Here is a tiny trained network, its code and every weight. The questions are about switching its units off for an input and a target symbol, where a switched-off unit gives its printed mean instead of its output.

import numpy as np


def w(rows, s, z=0):
    codes = np.array(rows[::2]) - 128.0
    scale = np.full(codes.shape[1], s)
    scale[-1] = z or s
    return codes * scale


def f(y):
    return y / 2 * (1 + np.tanh(0.7978845608 * (y + 0.044715 * y**3)))


def softmax(a):
    e = np.exp(a - a.max(-1, keepdims=True))
    return e / e.sum(-1, keepdims=True)


def log_softmax(a):
    a = a - a.max(-1, keepdims=True)
    return a - np.log(np.exp(a).sum(-1, keepdims=True))


def net(x, mask):
    ids = ['Θαβγημπσφψω'.index(c) for c in x.split()]
    T = len(ids)
    res = E[ids] + P[:T]
    u = 0
    for l in range(2):
        q, k, v = (res @ M[l].T for M in (Q, K, V))
        z = softmax(np.where(np.tri(T) > 0, q @ k.T / 4**0.5, -1e9)) @ v
        res = res + np.where(mask[u], z, O[l][:, -1]) @ O[l][:, :-1]
        u += 1
        y = f(res @ A[l][:, :-1].T + A[l][:, -1])
        res = res + np.where(mask[u : u + 24], y, B[l][:, -1]) @ B[l][:, :-1]
        u += 24
    return log_softmax(res[-1] @ U[:, :-1].T + U[:, -1])


Q, K, V, O, A, B = {}, {}, {}, {}, {}, {}
E = w([
[120,118,156,140,164,139,122],'Θ',
[172,103,141,213,146,87,116],'α',
[125,207,117,252,135,150,155],'β',
[119,162,153,170,169,115,142],'γ',
[191,144,81,128,122,140,83],'η',
[194,170,78,194,142,33,199],'μ',
[114,179,77,112,208,110,187],'π',
[151,121,95,150,83,224,143],'σ',
[185,148,134,110,143,35,230],'φ',
[91,220,121,79,77,153,202],'ψ',
[142,166,111,112,4,180,161],'ω',
],0.02)
P = w([
[218,149,200,115,128,97,58],'0',
[168,153,60,62,177,164,31],'1',
[251,174,145,161,220,227,120],'2',
[156,135,181,147,99,72,84],'3',
[135,130,66,90,145,153,78],'4',
[197,171,128,181,199,199,131],'5',
[120,110,170,168,84,59,116],'6',
[92,125,70,110,115,136,114],'7',
[154,171,123,199,175,176,140],'8',
[75,78,159,182,78,55,138],'9',
[49,110,61,122,87,127,144],'10',
[120,168,124,202,160,152,143],'11',
[86,104,176,167,79,56,106],'12',
],0.011)
Q[0] = w([
[52,114,41,164,122,126,74],'0.h0',
[147,246,124,253,164,107,115],'0.h0',
[219,216,122,197,136,218,228],'0.h0',
[65,77,144,81,73,49,88],'0.h0',
],0.0074)
K[0] = w([
[105,130,97,212,191,172,83],'0.h0',
[32,93,108,172,130,85,146],'0.h0',
[63,24,103,149,32,142,255],'0.h0',
[186,188,169,120,121,138,46],'0.h0',
],0.0089)
V[0] = w([
[114,111,98,192,183,127,66],'0.h0',
[169,89,137,126,117,137,148],'0.h0',
[177,103,114,146,110,198,87],'0.h0',
[205,160,255,150,199,138,54],'0.h0',
],0.0064)
O[0] = w([
[54,123,2,162,73,100,156,152],'0.h0',
[189,158,203,61,121,120,201,108],'0.h0',
[91,166,175,139,127,130,46,132],'0.h0',
[72,150,150,145,112,85,107,247],'0.h0',
],0.0071,0.0014)
A[0] = w([
[182,81,205,161,196,127,130,53],'0.n0',
[153,164,99,178,153,154,134,146],'0.n1',
[74,146,76,132,222,180,139,120],'0.n2',
[114,2,139,88,147,108,61,133],'0.n3',
[135,196,84,114,179,208,135,33],'0.n4',
[72,123,220,188,118,143,133,254],'0.n5',
[83,160,87,104,139,195,132,68],'0.n6',
[135,107,166,165,176,141,179,123],'0.n7',
[157,109,119,113,201,201,158,10],'0.n8',
[41,68,128,101,68,138,97,95],'0.n9',
[157,88,117,156,141,177,135,126],'0.n10',
[77,94,131,182,100,69,80,61],'0.n11',
[196,169,133,166,178,130,95,141],'0.n12',
[140,107,104,92,150,62,158,106],'0.n13',
[65,82,228,122,99,71,129,162],'0.n14',
[170,98,121,145,32,186,129,153],'0.n15',
[133,60,169,112,67,94,82,170],'0.n16',
[138,162,156,127,136,105,123,102],'0.n17',
[140,157,43,49,147,189,70,192],'0.n18',
[170,90,102,113,100,131,116,121],'0.n19',
[99,126,220,66,90,98,138,135],'0.n20',
[83,160,81,100,130,178,118,56],'0.n21',
[64,74,164,106,194,179,112,207],'0.n22',
[72,216,134,98,137,157,113,128],'0.n23',
],0.0096,0.0041)
B[0] = w([
[155,165,155,133,70,150,163,172],'0.n0',
[115,121,104,93,132,125,147,245],'0.n1',
[128,76,154,200,133,115,112,204],'0.n2',
[179,88,20,131,51,117,119,125],'0.n3',
[139,128,172,169,97,117,132,207],'0.n4',
[116,154,85,58,150,140,100,220],'0.n5',
[134,133,143,159,107,137,122,158],'0.n6',
[96,161,163,146,145,151,126,179],'0.n7',
[139,179,195,185,56,141,171,157],'0.n8',
[87,104,150,125,138,144,160,133],'0.n9',
[107,122,151,148,151,161,136,155],'0.n10',
[173,183,135,124,115,131,113,173],'0.n11',
[121,140,90,154,141,140,141,254],'0.n12',
[62,124,195,179,125,113,88,163],'0.n13',
[181,127,188,120,119,135,189,162],'0.n14',
[105,102,166,118,161,170,35,188],'0.n15',
[172,33,97,140,91,79,147,148],'0.n16',
[151,109,130,145,148,137,93,146],'0.n17',
[99,179,124,152,159,134,188,214],'0.n18',
[96,117,155,127,122,115,135,133],'0.n19',
[143,110,106,139,131,109,217,149],'0.n20',
[137,123,151,192,90,133,131,148],'0.n21',
[187,124,2,162,155,116,143,136],'0.n22',
[183,103,115,147,121,155,119,176],'0.n23',
],0.0094,0.0069)
Q[1] = w([
[63,43,84,126,150,79,146],'1.h0',
[48,159,127,114,106,82,61],'1.h0',
[161,161,141,109,50,119,69],'1.h0',
[79,106,169,96,1,89,99],'1.h0',
],0.0082)
K[1] = w([
[134,109,109,132,180,127,130],'1.h0',
[166,156,107,156,205,121,71],'1.h0',
[205,170,96,92,120,145,74],'1.h0',
[255,191,159,172,123,110,84],'1.h0',
],0.009)
V[1] = w([
[180,201,79,82,116,160,206],'1.h0',
[101,176,110,104,71,108,185],'1.h0',
[162,141,111,163,243,110,149],'1.h0',
[235,179,2,99,60,151,136],'1.h0',
],0.0058)
O[1] = w([
[10,100,79,140,65,52,119,205],'1.h0',
[116,202,204,111,35,204,220,142],'1.h0',
[78,2,110,95,233,125,172,254],'1.h0',
[66,136,60,117,58,90,142,172],'1.h0',
],0.0066,0.0048)
A[1] = w([
[196,146,162,147,127,52,152,130],'1.n0',
[239,145,151,119,171,137,107,17],'1.n1',
[96,126,149,179,200,107,3,228],'1.n2',
[185,177,157,139,66,121,79,49],'1.n3',
[122,172,196,149,121,94,184,104],'1.n4',
[106,91,127,195,127,190,79,78],'1.n5',
[136,88,147,159,125,10,146,33],'1.n6',
[184,193,142,151,74,189,102,170],'1.n7',
[178,169,179,133,48,118,176,42],'1.n8',
[78,188,138,178,147,144,151,140],'1.n9',
[43,105,48,88,78,170,108,253],'1.n10',
[120,182,99,155,30,133,140,31],'1.n11',
[86,169,53,78,201,170,145,91],'1.n12',
[195,155,82,68,170,87,135,178],'1.n13',
[191,145,180,147,74,195,150,183],'1.n14',
[119,197,171,100,113,147,177,127],'1.n15',
[93,188,140,2,160,128,140,147],'1.n16',
[221,78,181,56,55,70,177,92],'1.n17',
[91,221,125,188,165,116,146,195],'1.n18',
[76,173,198,91,143,161,163,186],'1.n19',
[131,85,168,198,106,60,138,1],'1.n20',
[148,99,152,30,102,195,58,134],'1.n21',
[139,153,97,68,120,80,72,159],'1.n22',
[100,215,120,136,105,139,129,158],'1.n23',
],0.0089,0.0042)
B[1] = w([
[108,144,129,84,52,204,68,169],'1.n0',
[164,160,164,148,57,106,115,140],'1.n1',
[101,160,169,196,89,102,83,193],'1.n2',
[185,122,65,230,231,160,113,145],'1.n3',
[152,86,122,74,198,128,103,188],'1.n4',
[236,187,87,83,110,81,171,176],'1.n5',
[174,191,178,135,40,191,126,165],'1.n6',
[102,91,94,72,102,108,133,186],'1.n7',
[98,101,95,190,168,161,96,174],'1.n8',
[117,143,135,52,59,114,129,216],'1.n9',
[233,161,155,132,190,114,89,188],'1.n10',
[138,81,105,195,146,208,98,166],'1.n11',
[76,203,133,106,141,180,161,159],'1.n12',
[121,110,192,81,74,91,189,147],'1.n13',
[107,99,169,99,123,84,138,193],'1.n14',
[158,117,105,94,194,63,102,169],'1.n15',
[184,128,120,134,253,139,73,134],'1.n16',
[37,157,68,203,139,181,178,161],'1.n17',
[93,88,166,78,90,165,126,249],'1.n18',
[135,135,91,184,152,45,121,171],'1.n19',
[219,137,96,110,169,188,98,154],'1.n20',
[113,82,106,120,194,192,146,144],'1.n21',
[106,59,109,87,137,62,224,145],'1.n22',
[133,113,116,94,178,138,86,176],'1.n23',
],0.0062,0.015)
U = w([
[192,148,46,152,209,88,151,26],'Θ',
[154,95,134,161,89,18,66,250],'α',
[160,162,86,201,93,142,103,15],'β',
[35,133,205,221,133,93,61,202],'γ',
[76,213,103,98,125,169,88,99],'η',
[109,124,91,84,60,107,216,169],'μ',
[196,159,178,179,165,158,178,75],'π',
[144,168,230,94,11,138,60,126],'σ',
[156,124,193,23,153,57,123,255],'φ',
[52,2,127,117,90,149,88,223],'ψ',
[214,131,130,108,171,161,22,52],'ω',
],0.0067,0.002)

Each question gives the input, a string of symbols that net reads in full, and the target symbol t.
The units are the heads (4 rows each of Q, K, V and O) and the neurons (one row each of A and B). Each row of codes is followed by its name. A weight is (code - 128) times the scale printed after its matrix; where a second scale follows, it is the last column's (O, A, B and U).
mask holds one flag per unit, layer by layer, with each layer's heads first. A switched-off unit (its flag False) gives its mean, the last column of its rows in O or B, instead of its output. The means were averaged over made-up inputs and are rounded, as every weight is.
A unit's drop is (log p(t) with every unit on - log p(t) with that unit switched off) / (log p(t) with every unit on - log p(t) with every unit switched off).
The circuit of an input: a set's keep is (log p(t) with only the set's units on - log p(t) with every unit switched off) / (log p(t) with every unit on - log p(t) with every unit switched off). Starting from the 12 units with the biggest drops (on a tie, the unit counted first), units are removed one at a time, each time the one whose removal leaves the highest keep (on an exact tie, the one counted first), for as long as the keep stays at least 0.8.
circuit, biggest first: the units of the circuit, biggest drop first
unit that matters most: the unit with the biggest drop
k most important neurons: the k neurons with the biggest drops, biggest first
top k neurons in layer l: the k neurons of layer l with the biggest drops, biggest first
input μ π π η φ σ β μ γ σ β μ ω, target ψ: unit that matters most -> 0.n16
input Θ ω γ, target ω: 2 most important neurons -> 1.n3, 0.n0
input γ π π η γ β γ ω β Θ η γ, target η: circuit, biggest first -> 0.n5, 1.n12, 0.n16
input ψ π β γ ω φ μ π σ π Θ μ, target π: 2 most important neurons -> 0.n13, 0.n11
input β Θ β β σ Θ, target σ: 2 most important neurons -> 1.n1, 0.n15
input γ γ σ, target σ: circuit, biggest first -> 0.n4, 0.n8, 1.n14
input Θ φ μ β β γ μ β ω ω β γ, target ω: top 2 neurons in layer 1 -> 1.n3, 1.n23
input ψ σ π Θ γ σ, target σ: 2 most important neurons -> 0.n15, 1.n5
input η ψ π φ μ π β ψ α φ σ π, target φ: 3 most important neurons -> 0.n8, 1.n4, 1.n14
input γ Θ σ φ σ ω, target ω: top 2 neurons in layer 1 -> 1.n3, 1.n21
input η ω φ γ γ π μ β μ, target μ: 3 most important neurons -> 0.n1, 0.n15, 1.n10
input φ σ β ω π, target π: 2 most important neurons -> 0.n2, 0.n18
input η ω σ μ γ, target γ: 2 most important neurons -> 1.n2, 0.n2
input γ γ ω ω α π, target ω: top 3 neurons in layer 0 -> 0.n8, 0.n15, 0.n4
input μ ψ ψ γ, target φ: 2 most important neurons -> 0.n5, 0.n2
input α φ π α α σ Θ β π β π γ μ, target σ: unit that matters most -> 1.n6
input ψ α φ η β σ σ, target ω: top 2 neurons in layer 1 -> 1.n10, 1.n21
input φ η η γ η μ, target μ: 2 most important neurons -> 0.n1, 0.n15
input η μ μ β β Θ ψ η β π, target γ: 2 most important neurons -> 1.n2, 0.n13
input μ μ β η, target α: top 2 neurons in layer 0 -> 0.n16, 0.n5
input Θ α φ Θ η η, target η: unit that matters most -> 0.n18
input φ β α, target φ: 2 most important neurons -> 0.n0, 0.n13
input φ ψ φ γ φ η μ α Θ ω φ π, target ω: top 2 neurons in layer 1 -> 1.n4, 1.n3
input α γ ψ η Θ φ φ, target π: top 2 neurons in layer 1 -> 1.n17, 1.n20
input Θ π φ σ α φ, target φ: top 2 neurons in layer 0 -> 0.n7, 0.n2
input η φ ω η α α π ω φ, target ω: top 2 neurons in layer 1 -> 1.n3, 1.n4
input σ η ω μ ψ γ β γ σ φ γ Θ, target φ: unit that matters most -> 0.h0
input ω μ α γ γ ω σ π Θ η ω η, target ω: 4 most important neurons -> 0.n15, 1.n3, 1.n23, 1.n15
input η β σ η, target α: 2 most important neurons -> 0.n16, 1.n22
input σ ω σ μ, target σ: 3 most important neurons -> 1.n6, 1.n0, 0.n13
